What can hang from each mark:
sido: tora
rivud: biti sido
biti: bapub rivud
tora: noke rivud tutazek
bapub: neter noke tutazek
neter: rivud sido
tutazek: noke tora

Each row was made from one small tree. Brackets hold a mark, then the marks that hang from it, in alphabetical order. Every link used is in the known rows. Write each row's tree.
Known rows:
{rivud {biti bapub} {sido {tora noke tutazek}}}: 22, 8, -5, -16, 6, 31, -11, 9, -6, 10, -4, 7, 12, 3, -5, -9, -13, 22, 0, 6
{rivud {biti bapub}}: -18, 1, 9, -11, 7, -6, 33, 1, 0, 14, -15, -31, -16, 10, -15, -13, -3, 4, 25, -11
{biti {bapub neter {tutazek noke tora}} {rivud sido}}: 20, 33, -4, 6, 2, -19, -5, 22, 6, 14, 6, 14, -1, -4, -2, -4, 49, -2, -4, -11
{bapub noke}: -28, -13, 16, 8, -7, -14, 4, 9, 0, -16, 18, -4, -24, 7, 10, -2, -6, 4, 13, 6
{biti {bapub {neter sido} noke tutazek} rivud}: -1, 26, 2, -4, -7, -8, 0, 27, 14, -30, 14, -13, -12, 3, 21, 13, 14, -13, 20, 1
{tutazek noke}: -30, -14, 15, 15, -1, -5, 1, 13, 5, -2, 21, 5, -21, 6, -3, -1, 2, 14, 0, 1
{bapub neter}: -40, -27, -8, -6, 0, -15, 9, 5, 2, -6, 17, -8, -10, 24, -1, 3, 9, 3, 8, 18
{rivud biti {sido {tora noke}}}: 19, -21, 15, -15, -28, 12, -17, -2, -10, -7, -4, 19, 3, 11, -1, 7, -20, 16, -26, 2
{neter {rivud sido}}: -29, -10, 15, 3, -10, -9, 3, 1, 17, -14, -9, -7, -13, 4, -11, -6, -31, 1, -11, 1
{biti rivud}: -42, 1, 6, 12, -13, -14, 25, 4, 13, 0, -17, -28, -12, -9, -15, -25, -22, 8, 5, -6
{neter sido}: -32, -23, 6, 5, -9, 4, -1, 8, 10, -9, 14, -7, -12, 21, -8, 11, -23, 14, -10, 6
{rivud {biti {bapub neter tutazek}} {sido {tora noke}}}: 36, 0, -10, -29, -1, 12, -19, 11, -14, -7, 2, 8, 12, 18, 13, 15, 19, 1, -2, 5
{rivud {biti {bapub noke {tutazek tora}}} sido}: 42, 27, 13, -5, 12, -14, -7, 1, -19, 6, -11, 5, 3, 15, 6, 5, 33, -14, 15, -18
{biti {bapub noke} {rivud sido}}: -5, 28, 21, -6, -27, -18, 15, 30, 29, -13, -4, -11, -24, -8, 9, -27, -8, 5, 14, -8
{tora {rivud biti} {tutazek noke}}: -5, 10, 3, 11, 29, 15, 3, -24, -3, 1, -20, -3, 25, -2, -8, -7, -8, -22, 26, -2
{rivud biti {sido {tora noke tutazek}}}: 19, -9, 0, -12, -1, 31, -28, -2, -15, -3, -7, 21, 25, 14, -3, 1, -20, 15, -11, 13
{sido tora}: -36, -36, -5, 11, -12, -5, 12, -2, -12, 16, 5, -20, -15, -11, -18, -5, -23, 32, -14, -3
{tutazek {tora noke {rivud {biti {bapub neter}} sido}}}: 28, 8, -4, -15, -5, -6, 16, -19, 9, 10, -3, 16, 4, 0, 10, -4, 23, -22, -3, 4
{neter {rivud {sido {tora noke tutazek}}}}: -11, -10, -2, 11, -1, 27, -22, 2, 2, -10, 7, 14, 4, -20, -4, -2, -44, 19, -22, 15

Write each row's tree:
25, -4, -15, -30, 5, -4, -7, 7, -17, 5, -16, -12, 16, 22, -5, 12, 21, 2, 6, -6 -> {rivud {biti {bapub neter tutazek}} {sido tora}}
-25, -3, 2, -14, -6, -15, 17, 15, 27, -10, 7, -12, -23, 5, -2, -4, -4, -2, 4, 7 -> {biti {bapub {neter {rivud sido}}}}
-13, -18, -18, -1, 6, 15, -19, 7, -7, 12, -2, -1, 17, 8, -17, -10, -22, 30, -13, 8 -> {rivud {sido {tora tutazek}}}
18, 2, -15, 11, 14, -14, -23, -11, -2, 4, 8, 24, 22, 7, 7, 14, 39, -25, -12, 1 -> {bapub neter {tutazek noke {tora {rivud sido}}}}
-3, 15, -21, -13, 32, 20, 18, -13, 8, -2, -6, -10, 19, -1, 11, -10, 5, -26, 39, 19 -> {tora noke {rivud {biti {bapub neter}}} tutazek}
1, -24, -26, 5, -2, 21, -22, -11, -3, -19, 17, 3, 18, -8, 20, 29, -16, -6, -21, 17 -> {bapub {neter {sido {tora noke rivud}}} tutazek}
20, 2, -14, 4, 9, -22, -20, -16, -7, -11, 4, 16, 19, 7, 23, 12, 34, -34, 2, 8 -> {bapub neter noke {tutazek {tora {rivud sido}}}}
-9, -11, -8, 14, -2, -15, 10, -22, 10, 20, -13, -2, 6, -7, -12, -17, -7, -4, -18, -7 -> {tutazek {tora {rivud sido}}}
3, -3, 17, 23, 2, -14, 21, -37, -11, 22, -13, 6, 0, -19, -13, 0, 8, -16, -4, -20 -> {tutazek noke {tora {rivud biti}}}
20, 10, 7, -15, 13, 8, -13, 15, -3, -14, 15, 8, 2, 34, 8, 38, 34, -14, 15, -1 -> {rivud {biti {bapub {neter sido} {tutazek noke}}}}
33, 8, 21, -2, 0, -25, -20, -21, -25, -25, -8, 23, 7, 14, 12, 33, 28, -42, 1, -1 -> {bapub {neter {rivud biti sido}} noke {tutazek tora}}
1, 1, -26, -7, 18, 24, 18, -18, -6, 10, -4, -10, 16, -22, 4, -6, -5, -5, 20, 12 -> {sido {tora noke {rivud {biti {bapub neter}}} tutazek}}
9, -16, 27, -3, -31, 9, -8, -13, -5, -16, -12, 12, -8, -13, -4, 10, -40, 4, -29, -3 -> {neter {rivud biti {sido {tora noke}}}}
2, -4, 6, 20, -7, -12, -1, -12, 11, 17, 4, 20, -1, -11, -6, -8, 7, -2, -23, -10 -> {tutazek noke {tora {rivud sido}}}
9, 42, 8, -4, -3, -14, -4, 30, 18, -18, -15, -17, -5, -3, 12, -19, 2, -6, 23, -12 -> {biti {bapub noke tutazek} {rivud sido}}
-24, -15, -8, 21, 11, 18, -11, 8, -16, 17, 19, 7, -1, -12, -14, -1, -10, 32, -5, 3 -> {sido {tora {tutazek noke}}}
-11, -26, -9, -7, -23, 15, 3, 23, 8, -3, 48, 9, -27, -2, 11, 19, -7, 33, -24, 17 -> {biti {bapub {neter {sido {tora noke}}}}}
14, 9, -15, 5, 17, 16, 14, -19, -13, 11, -26, -30, 12, -32, 2, -8, -18, -6, 15, -15 -> {sido {tora noke {rivud {biti {bapub tutazek}}}}}
27, 17, 15, 3, -2, -11, 20, -16, 9, 27, -13, 9, -2, -13, -11, -11, 16, -12, -5, -26 -> {tutazek noke {tora {rivud {biti bapub} sido}}}
-3, 34, -11, 27, 15, -2, 17, 8, 0, 22, -5, -16, -11, -32, -4, -21, 9, 8, 5, -13 -> {biti {bapub {tutazek {tora noke}}} rivud}
